Below are the code and all the weights of a small trained network. Each question names an input and a class and asks about switching units off, where a switched-off unit gives its printed mean instead of its output.

import numpy as np


def w(rows, s, z=0):
    codes = np.array(rows[::2]) - 128.0
    scale = np.full(codes.shape[1], s)
    scale[-1] = z or s
    return codes * scale


def f(y):
    return y / 2 * (1 + np.tanh(0.7978845608 * (y + 0.044715 * y**3)))


def log_softmax(a):
    a = a - a.max(-1, keepdims=True)
    return a - np.log(np.exp(a).sum(-1, keepdims=True))


def net(x, mask):
    res = np.array(x, float).reshape(1, 6) / 4 @ E
    y = f(res @ A[0][:, :-1].T + A[0][:, -1])
    res = res + np.where(mask, y, B[0][:, -1]) @ B[0][:, :-1]
    return log_softmax(res[-1] @ U[:, :-1].T + U[:, -1])


A, B = {}, {}
E = w([
[128,127,129],'x0',
[114,2,77],'x1',
[128,127,128],'x2',
[108,58,236],'x3',
[19,156,123],'x4',
[127,128,128],'x5',
],0.01)
A[0] = w([
[66,165,57,142],'N0',
[97,129,71,65],'N1',
[56,104,208,89],'N2',
[30,103,150,118],'N3',
[174,133,58,179],'N4',
[117,128,112,116],'N5',
[153,194,164,253],'N6',
[133,69,120,109],'N7',
[107,165,97,143],'N8',
[114,192,145,142],'N9',
[210,145,34,165],'N10',
[131,138,141,94],'N11',
[72,163,62,120],'N12',
[220,140,72,196],'N13',
[59,167,51,155],'N14',
[149,174,151,124],'N15',
[100,14,47,182],'N16',
[141,107,193,147],'N17',
[152,189,178,239],'N18',
[138,152,148,210],'N19',
[118,143,151,128],'N20',
[152,119,92,137],'N21',
[194,142,74,127],'N22',
[127,191,131,162],'N23',
[159,188,136,179],'N24',
[131,149,180,81],'N25',
[192,141,108,192],'N26',
[8,113,198,33],'N27',
[126,12,99,90],'N28',
[196,85,219,151],'N29',
[205,91,207,102],'N30',
[166,171,93,120],'N31',
[141,93,121,100],'N32',
[134,156,155,181],'N33',
[122,89,114,112],'N34',
[193,138,73,169],'N35',
],0.017,0.0049)
B[0] = w([
[203,157,125,196],'N0',
[161,124,86,153],'N1',
[50,153,131,207],'N2',
[92,155,44,197],'N3',
[104,155,82,194],'N4',
[135,132,115,130],'N5',
[111,156,191,222],'N6',
[144,82,101,174],'N7',
[154,154,135,167],'N8',
[145,155,173,192],'N9',
[65,149,75,224],'N10',
[128,123,136,129],'N11',
[198,147,130,187],'N12',
[54,154,115,214],'N13',
[210,164,121,204],'N14',
[123,120,156,171],'N15',
[130,76,2,251],'N16',
[138,103,154,184],'N17',
[101,157,207,220],'N18',
[121,145,165,166],'N19',
[125,134,138,145],'N20',
[119,127,96,153],'N21',
[77,135,105,185],'N22',
[142,156,163,190],'N23',
[116,146,162,193],'N24',
[120,118,150,159],'N25',
[83,124,148,183],'N26',
[33,193,78,215],'N27',
[155,60,69,227],'N28',
[189,73,204,222],'N29',
[203,73,185,206],'N30',
[117,147,127,175],'N31',
[138,97,116,149],'N32',
[125,140,171,166],'N33',
[134,102,98,154],'N34',
[79,145,98,192],'N35',
],0.035,0.014)
U = w([
[61,227,174,253],'0',
[82,163,87,182],'1',
[215,250,177,60],'2',
[229,188,88,124],'3',
[144,144,216,80],'4',
[192,113,129,24],'5',
],0.011,0.0018)

Each question gives the input, the list of numbers given to net, and the class t.
The units are the neurons (one row each of A and B). Each row of codes is followed by its name. A weight is (code - 128) times the scale printed after its matrix; where a second scale follows, it is the last column's (A, B and U).
mask holds one flag per neuron, in row order. A switched-off neuron (its flag False) gives its mean, the last column of its row in B, instead of its output. The means were averaged over made-up inputs and are rounded, as every weight is.
A unit's drop is (log p(t) with every unit on - log p(t) with that unit switched off) / (log p(t) with every unit on - log p(t) with every unit switched off).
unit that matters most: the unit with the biggest drop
top k neurons: the k neurons with the biggest drops, biggest first
drop of u: that unit's drop, to one decimal
input [2,4,5,0,8,3], class 3: unit that matters most -> N14
input [4,8,7,-7,1,-8], class 3: top 2 neurons -> N14, N0
input [3,1,-2,7,7,-8], class 1: top 3 neurons -> N3, N18, N6
input [6,0,-5,-5,3,3], class 2: top 2 neurons -> N16, N28
input [-3,5,-4,0,8,-8], class 3: top 2 neurons -> N14, N0
input [5,-2,-4,-7,1,-7], class 2: top 4 neurons -> N14, N0, N12, N27
input [-6,5,5,1,-7,-8], class 5: top 2 neurons -> N30, N29
input [2,0,1,-5,-2,-5], class 0: top 2 neurons -> N16, N28
input [-5,-2,6,1,-1,3], class 4: drop of N27 -> 0.3
input [6,0,5,-7,-2,5], class 0: drop of N16 -> 2.0
input [5,0,-6,-2,-8,8], class 0: drop of N16 -> 2.2
